[100 = 0]

116	93	114	92	89	115	107	60	76	103	105	105	113	82	111	90	88	87	106	104	102	109	100	97	101 -> (43)/(30)
106	73	98	102	93	96	108	80	89	104	116	89	111	78	98	99	97	101	93	94	80	93	91	79	103 -> (37)/(32)
104	69	83	99	101	82	105	81	100	104	103	97	95	89	112	112	88	113	105	97	107	106	89	87	99 -> (37)/(32)
103	97	115	91	87	126	103	63	84	100	114	108	115	82	95	89	93	91	105	102	94	93	96	92	95 -> (43)/(30)
105	95	106	104	99	93	100	83	107	107	113	110	107	82	111	104	98	114	102	101	89	108	71	91	96 -> (39)/(25)
107	67	92	101	97	93	99	104	94	106	101	108	86	113	97	100	106	110	104	114	104	79	56	115	113 -> (37)/(35)
102	77	98	90	96	83	105	71	110	112	112	99	103	78	120	117	91	102	111	104	86	101	81	103	106 -> (39)/(25)
89	96	108	82	85	127	103	85	94	108	110	93	104	61	85	81	96	102	105	97	101	89	99	100	86 -> (43)/(38)
89	89	102	90	96	87	97	70	97	108	112	107	94	80	96	112	102	118	105	106	95	89	79	98	102 -> (39)/(25)
89	87	98	95	96	120	101	83	89	101	105	110	92	81	96	94	86	108	107	100	130	99	120	94	86 -> (43)/(30)
113	83	87	95	102	89	93	82	99	108	91	108	116	113	117	115	75	100	124	97	124	128	111	104	95 -> (43)/(30)
91	101	97	88	100	92	103	66	119	105	118	101	111	84	113	116	101	92	108	99	88	97	94	93	103 -> (39)/(34)
105	96	106	89	100	88	105	71	116	107	110	98	105	85	107	119	106	95	108	106	91	93	69	115	98 -> (39)/(34)
95	87	103	85	91	107	98	77	85	102	97	104	89	85	90	96	97	104	102	102	106	85	82	108	102 -> (43)/(38)
111	70	103	97	95	93	102	66	91	93	121	108	125	94	110	107	96	99	111	113	87	101	57	105	103 -> (39)/(25)
95	79	105	88	97	99	102	91	111	93	101	106	82	85	103	102	101	106	96	109	108	83	60	110	102 -> (39)/(25)
80	78	105	86	86	98	106	86	75	100	98	104	101	76	84	87	93	117	99	110	112	91	112	106	99 -> (43)/(38)
99	91	94	94	93	111	102	88	89	95	97	103	93	89	92	86	91	100	97	94	118	93	130	83	94 -> (43)/(30)
78	94	99	84	87	111	100	99	101	95	93	106	102	86	102	90	89	97	102	101	105	89	103	103	107 -> (43)/(30)
90	97	126	99	91	119	105	79	73	100	110	98	101	71	87	89	103	105	92	102	96	96	87	96	85 -> (43)/(38)
116	87	102	92	88	115	97	52	70	109	113	101	112	80	97	87	93	105	107	97	105	110	114	81	82 -> (43)/(30)
111	76	104	100	104	61	101	84	98	116	102	106	114	106	117	119	82	112	113	107	97	119	82	106	102 -> (39)/(25)
98	78	85	83	94	82	96	64	97	107	98	115	114	96	118	109	75	102	123	110	122	107	114	109	103 -> (43)/(30)
86	83	100	81	86	102	101	78	82	107	112	92	92	78	103	94	91	100	105	106	88	87	87	102	92 -> (43)/(38)
106	83	104	94	92	99	102	69	99	112	114	103	117	83	106	107	86	106	107	106	101	109	92	92	97 -> (39)/(34)
105	51	95	98	95	85	103	75	73	107	115	102	107	82	99	107	81	124	111	100	102	103	68	90	94 -> (37)/(35)
103	79	100	91	97	116	99	91	99	106	110	100	120	84	102	93	99	98	108	102	94	99	66	97	97 -> (43)/(30)
120	91	97	92	95	92	99	82	94	110	100	88	112	102	105	109	87	85	114	91	89	112	95	107	102 -> (43)/(30)
103	94	114	83	90	103	99	65	87	111	99	107	107	70	98	88	83	112	105	100	109	106	112	95	92 -> (43)/(38)
84	74	109	92	92	94	108	86	106	105	114	102	93	71	107	100	94	116	102	112	99	87	73	101	91 -> (39)/(25)
95	87	109	85	104	88	106	59	97	111	131	86	120	103	122	133	105	82	111	112	56	112	31	101	104 -> (39)/(34)
61	41	99	84	86	82	113	61	81	101	136	113	117	56	108	110	92	134	106	128	83	84	20	101	108 -> (39)/(25)
90	83	108	78	80	109	106	50	74	103	118	96	98	55	93	89	97	106	96	100	86	87	88	88	93 -> (43)/(38)
110	78	106	88	90	115	104	75	92	105	106	108	122	89	108	93	91	102	105	109	106	105	92	102	96 -> (43)/(30)
91	82	107	91	87	114	107	80	81	94	109	101	117	74	100	82	96	108	96	107	109	101	105	91	90 -> (43)/(30)
106	85	114	90	88	105	108	62	82	103	114	103	118	79	103	97	91	93	102	104	87	103	84	90	101 -> (43)/(30)
94	87	101	93	98	95	99	94	105	101	103	101	90	85	90	99	98	108	96	99	112	83	101	95	91 -> (37)/(35)
93	85	107	84	88	107	100	78	93	112	106	109	125	79	92	101	88	101	110	100	92	103	82	103	109 -> (43)/(38)
94	76	101	84	86	110	103	73	91	106	100	107	90	60	92	94	83	112	106	96	117	87	99	101	104 -> (43)/(30)
113	62	95	98	96	91	101	85	99	105	102	99	108	90	94	109	101	109	101	91	109	98	70	94	104 -> (37)/(35)
101	75	97	87	96	100	100	78	89	96	98	98	102	96	111	102	82	95	109	100	119	111	89	103	94 -> (43)/(30)
92	89	100	88	96	100	103	76	114	108	106	105	94	79	109	107	93	102	108	100	98	90	83	95	107 -> (39)/(34)
106	83	91	81	97	86	97	56	85	106	97	105	125	102	110	113	69	90	126	97	115	118	119	104	100 -> (43)/(30)
101	67	104	94	99	91	102	72	92	107	109	105	78	73	104	107	89	121	101	101	113	92	73	92	94 -> (37)/(32)
108	83	96	94	93	105	101	88	97	108	97	94	85	97	84	102	105	101	101	99	116	81	107	105	96 -> (37)/(32)
104	89	109	98	107	103	98	66	95	108	127	102	116	86	114	106	95	104	108	106	84	107	68	84	95 -> (39)/(34)
99	81	105	93	94	97	105	73	110	101	107	111	96	67	107	101	97	117	99	103	109	96	87	93	97 -> (39)/(34)
